3.36	-1.69	-1.56	-1.35	-1.26	-2.27	-2.01
6.34	-2.10	-3.41	-1.57	-1.37	-4.74	-2.56
-> 3.36, -2.56

-0.69	-4.50	0.12	5.33	-5.08 -> -0.69, -5.08

-4.29	-2.65	-2.34	-6.18	-3.83 -> -4.29, -3.83

-0.80	-1.49	-0.08	-1.38	-1.15	-1.19	-2.39
3.92	5.38	0.61	4.68	4.41	4.09	3.90
-> -0.80, 3.90

-1.84	2.99	-5.81	2.59	-3.27	-1.14	1.03
-0.69	-1.92	0.18	-1.38	-0.93	-5.11	2.20
-1.24	-1.23	-2.15	-0.51	-3.64	1.17	-1.76
-> -1.84, -1.76

1.30	1.51	0.85	2.08	-1.16	5.49	6.39 -> 1.30, 6.39
---
array([156, 100,  93,  80, 197,  42, 123]) => 80, 197

array([ 24,  60,  34,  28, 100, 231, 226]) => 28, 231

array([[1, 0, 4, 9, 4],
       [4, 5, 4, 4, 4],
       [4, 3, 5, 6, 4]]) => 4, 9

array([ 21,  28,  25, 126, 250]) => 25, 250

array([9, 2, 1, 3, 3]) => 1, 9

array([[-37,  36, -42, -45,  -3],
       [-40, -11, -14,   0,  28],
       [-26,   2,   6,  -5, -38]]) => -14, 36

array([2, 6, 7, 4, 5]) => 7, 7
---
(110.85, -24.65, -50.55, -92.09, -161.93): 110.85, -161.93
((-0.13, 0.14, 0.13, 0.00, -0.11, 0.13), (0.15, -0.13, -0.13, -0.04, 0.13, -0.13), (0.14, -0.13, -0.13, -0.06, 0.13, -0.12)): -0.13, -0.12
(-0.971, 1.170, -0.336, 0.586, -0.199): -0.971, -0.199
(1.7, 0.1, 1.5, 1.3, -0.8, -1.6): 1.7, -1.6
(-0.055, 0.060, 0.052, -0.104, 0.160): -0.055, 0.160
((-12.899, -2.040, 4.818, 14.845, 10.303, 4.848, 13.786), (-6.187, -5.487, 5.454, 16.868, 19.074, -2.984, 7.152)): -12.899, 7.152
(-1.681, -0.408, -0.842, 1.181, -0.497, 1.637): -1.681, 1.637
(14.99, 13.77, -13.87, 0.53, 4.16, -5.40, -4.38): 14.99, -4.38
---
800,751,604,137,943,839,857
765,645,948,869,785,588,620
909,869,770,52,694,582,891
Answer: 770

364,484,397,397,466,543
350,583,223,288,545,400
508,395,735,460,400,863
Answer: 735

326,709,300,157
768,378,754,12
664,278,639,82
Answer: 639

773,901,-327,-550,809,-397
-719,-621,960,947,-676,934
684,698,-410,-445,694,-184
Answer: -410

9039,4593,5921,8545,3043,8742
9020,7270,3698,6234,8071,6942
9042,9754,5483,3397,5089,6437
Answer: 5483

250,159,246,61
241,128,241,39
207,69,215,40
Answer: 215

3201,6612,3335,2813
8815,4210,8614,9209
1133,7452,2730,2242
Answer: 2730

-560,-407,-528,693,-263
109,-381,-500,-247,912
109,-493,-644,22,242
Answer: -644
---
((1.26, 0.19, 0.39, -0.41), (1.18, 0.30, 1.10, -0.78), (-5.60, -3.07, -7.15, 5.91)) -> 1.26, 5.91
((2.76, 0.86, -0.35, -6.21), (5.27, -0.36, 1.68, -2.61), (-1.52, -2.52, 1.00, 1.35)) -> 2.76, 1.35
(-1.72, -5.82, -3.38, 2.85) -> -1.72, 2.85
(3.05, 5.09, -1.03, -1.35) -> 3.05, -1.35
(-5.11, 3.14, 3.82, 2.62, -1.15, 1.41, 0.50) -> -5.11, 0.50
(6.61, 1.09, 0.24, -1.33, 0.30) -> 6.61, 0.30
((3.62, -3.56, 1.45, -2.00, -5.93, -2.11, -0.71), (-0.41, -6.26, -0.93, 3.01, -5.70, -2.07, -2.27)) -> 3.62, -2.27
(-2.36, -6.95, 2.79, 1.21, -5.29, 2.52) -> -2.36, 2.52
(-1.43, -1.52, 0.88, -3.44, 6.33, -6.69, -0.26) -> -1.43, -0.26
((3.77, 5.34, 2.86, 1.39, -3.45), (0.40, -0.20, -0.25, 2.08, -0.58), (-2.93, -3.64, -1.98, -1.84, 2.73)) -> 3.77, 2.73
---
[-3.10  3.44  5.16  4.02 -2.16  3.23 -0.64] yields -3.10
[-0.52  4.48  0.55  5.14  6.35  1.86 -4.02] yields -0.52
[-4.49 -3.57  0.19  6.41 -0.29  2.78] yields -4.49
[ 1.00 -6.13  2.58  3.29] yields 1.00
[ 2.92 -3.12  6.01  1.09  5.05 -0.14  1.51] yields 2.92
[-3.73  4.97 -2.87 -0.25  7.00  6.58 -3.24] yields -3.73
[ 0.04 -4.28  5.91  6.48  6.13  0.30] yields 0.04
